Here is a tiny trained network, its code and every weight. The questions are about switching its units off for an input and a target symbol, where a switched-off unit gives its printed mean instead of its output.

import numpy as np


def w(rows, s, z=0):
    codes = np.array(rows[::2]) - 128.0
    scale = np.full(codes.shape[1], s)
    scale[-1] = z or s
    return codes * scale


def f(y):
    return np.maximum(y, 0)


def softmax(a):
    e = np.exp(a - a.max(-1, keepdims=True))
    return e / e.sum(-1, keepdims=True)


def log_softmax(a):
    a = a - a.max(-1, keepdims=True)
    return a - np.log(np.exp(a).sum(-1, keepdims=True))


def net(x, mask):
    ids = ['ΓΘΞβδεζηστφψω'.index(c) for c in x.split()]
    T = len(ids)
    res = E[ids] + P[:T]
    u = 0
    for l in range(2):
        r = res
        for j in range(2):
            rows = slice(2 * j, 2 * j + 2)
            q, k, v = (r @ M[l][rows].T for M in (Q, K, V))
            z = softmax(np.where(np.tri(T) > 0, q @ k.T / 2**0.5, -1e9)) @ v
            o = O[l][rows]
            res = res + np.where(mask[u + j], z, o[:, -1]) @ o[:, :-1]
        u += 2
        y = f(res @ A[l][:, :-1].T + A[l][:, -1])
        res = res + np.where(mask[u : u + 4], y, B[l][:, -1]) @ B[l][:, :-1]
        u += 4
    return log_softmax(res[-1] @ U[:, :-1].T + U[:, -1])


Q, K, V, O, A, B = {}, {}, {}, {}, {}, {}
E = w([
[118,189,223,82],'Γ',
[147,173,137,113],'Θ',
[144,186,119,115],'Ξ',
[172,78,155,83],'β',
[164,104,66,102],'δ',
[48,143,112,59],'ε',
[59,75,111,110],'ζ',
[251,141,113,122],'η',
[74,124,205,170],'σ',
[211,154,172,136],'τ',
[111,41,135,118],'φ',
[107,196,114,69],'ψ',
[148,123,154,165],'ω',
],0.019)
P = w([
[253,172,171,54],'0',
[253,2,162,105],'1',
[138,201,72,117],'2',
[59,148,68,157],'3',
[97,111,102,223],'4',
[47,192,55,127],'5',
],0.0039)
Q[0] = w([
[145,130,3,130],'L0H0',
[148,101,96,115],'L0H0',
[124,153,133,89],'L0H1',
[167,232,86,104],'L0H1',
],0.0068)
K[0] = w([
[123,103,124,124],'L0H0',
[151,158,89,77],'L0H0',
[244,161,108,148],'L0H1',
[88,117,108,204],'L0H1',
],0.011)
V[0] = w([
[159,105,1,58],'L0H0',
[149,135,102,178],'L0H0',
[124,186,122,138],'L0H1',
[134,91,104,176],'L0H1',
],0.017)
O[0] = w([
[107,142,245,189,250],'L0H0',
[154,141,113,183,55],'L0H0',
[181,98,171,104,150],'L0H1',
[119,124,103,171,4],'L0H1',
],0.013,0.0044)
A[0] = w([
[118,149,72,97,99],'L0N0',
[140,206,128,200,45],'L0N1',
[57,254,124,218,253],'L0N2',
[131,53,193,147,201],'L0N3',
],0.0073,0.0035)
B[0] = w([
[83,59,110,144,161],'L0N0',
[136,147,32,116,161],'L0N1',
[141,172,158,217,237],'L0N2',
[2,146,167,197,253],'L0N3',
],0.0073,0.006)
Q[1] = w([
[57,95,92,150],'L1H0',
[66,249,117,177],'L1H0',
[35,161,190,150],'L1H1',
[32,254,81,65],'L1H1',
],0.005)
K[1] = w([
[139,158,83,43],'L1H0',
[138,202,77,196],'L1H0',
[210,58,129,254],'L1H1',
[150,114,115,189],'L1H1',
],0.0053)
V[1] = w([
[115,187,151,98],'L1H0',
[153,254,80,114],'L1H0',
[218,167,50,130],'L1H1',
[48,103,107,82],'L1H1',
],0.0078)
O[1] = w([
[181,148,162,38,186],'L1H0',
[195,56,214,110,114],'L1H0',
[144,79,191,176,2],'L1H1',
[2,195,116,103,103],'L1H1',
],0.0078,0.0089)
A[1] = w([
[254,223,52,146,254],'L1N0',
[30,43,113,153,149],'L1N1',
[189,25,25,224,83],'L1N2',
[130,81,75,167,132],'L1N3',
],0.0063,0.0037)
B[1] = w([
[95,16,121,158,254],'L1N0',
[254,223,69,145,190],'L1N1',
[33,72,112,119,154],'L1N2',
[120,162,221,180,142],'L1N3',
],0.0086,0.0058)
U = w([
[184,108,121,40,164],'Γ',
[248,153,185,114,180],'Θ',
[206,127,232,123,75],'Ξ',
[114,153,176,135,80],'β',
[96,158,236,213,195],'δ',
[56,137,213,107,2],'ε',
[99,175,132,165,41],'ζ',
[195,104,231,196,147],'η',
[139,88,41,119,170],'σ',
[208,58,160,128,122],'τ',
[104,162,106,183,70],'φ',
[179,178,255,91,121],'ψ',
[44,25,147,161,166],'ω',
],0.007,0.0048)

Each question gives the input, a string of symbols that net reads in full, and the target symbol t.
The units are the heads (2 rows each of Q, K, V and O) and the neurons (one row each of A and B). Each row of codes is followed by its name. A weight is (code - 128) times the scale printed after its matrix; where a second scale follows, it is the last column's (O, A, B and U).
mask holds one flag per unit, layer by layer, with each layer's heads first. A switched-off unit (its flag False) gives its mean, the last column of its rows in O or B, instead of its output. The means were averaged over made-up inputs and are rounded, as every weight is.
A unit's drop is (log p(t) with every unit on - log p(t) with that unit switched off) / (log p(t) with every unit on - log p(t) with every unit switched off).
The circuit of an input: a set's keep is (log p(t) with only the set's units on - log p(t) with every unit switched off) / (log p(t) with every unit on - log p(t) with every unit switched off). Starting from all 12 units, units are removed one at a time, each time the one whose removal leaves the highest keep (on an exact tie, the one counted first), for as long as the keep stays at least 0.8.
circuit, biggest first: the units of the circuit, biggest drop first
k most important neurons: the k neurons with the biggest drops, biggest first
k most important neurons of layer l: the k neurons of layer l with the biggest drops, biggest first
drop when u is switched off: that unit's drop, to one decimal
input Γ η δ ε, target δ: circuit, biggest first	[L0H0; L0N2]
input Γ ψ τ ψ, target Γ: circuit, biggest first	[L0H0; L0N3]
input σ ω τ, target σ: 2 most important neurons	[L0N0; L0N2]
input σ ψ σ ζ Γ ψ, target σ: circuit, biggest first	[L0H0]
input Θ η δ, target η: circuit, biggest first	[L0H0; L1H1]
input Θ η ζ Θ δ η, target η: 3 most important neurons	[L1N0; L0N2; L0N0]
input δ η Ξ, target η: circuit, biggest first	[L1H1; L0H0]
input σ ω ζ ε, target σ: 4 most important neurons	[L1N1; L0N0; L0N3; L0N2]
input δ β Θ ζ, target δ: 2 most important neurons	[L0N2; L0N1]
input η ζ ε ψ η τ, target η: circuit, biggest first	[L1H1; L0H0; L1N0]
input η ψ Θ, target η: circuit, biggest first	[L1H1; L0H0]
input ε δ δ δ ψ, target δ: 2 most important neurons	[L0N2; L0N3]
input Γ ω ζ, target Γ: 2 most important neurons of layer 1	[L1N1; L1N0]
input ψ φ ψ ψ, target ψ: most important neuron	[L0N2]
input η ω σ ζ, target σ: 2 most important neurons of layer 1	[L1N1; L1N2]
input ζ ω ω, target ω: 2 most important neurons	[L1N0; L0N3]
input τ σ ε, target σ: 2 most important neurons of layer 0	[L0N0; L0N2]
input ζ σ Ξ, target σ: drop when L0N2 is switched off	0.0
input φ ω φ δ β, target δ: drop when L1H0 is switched off	0.1
input β η Ξ, target η: drop when L1H0 is switched off	0.1
input δ η ω η, target η: drop when L0N3 is switched off	-0.1
input φ Ξ η Θ, target η: most important neuron of layer 0	[L0N2]
input Θ σ Γ ε, target Γ: 2 most important neurons of layer 1	[L1N1; L1N0]
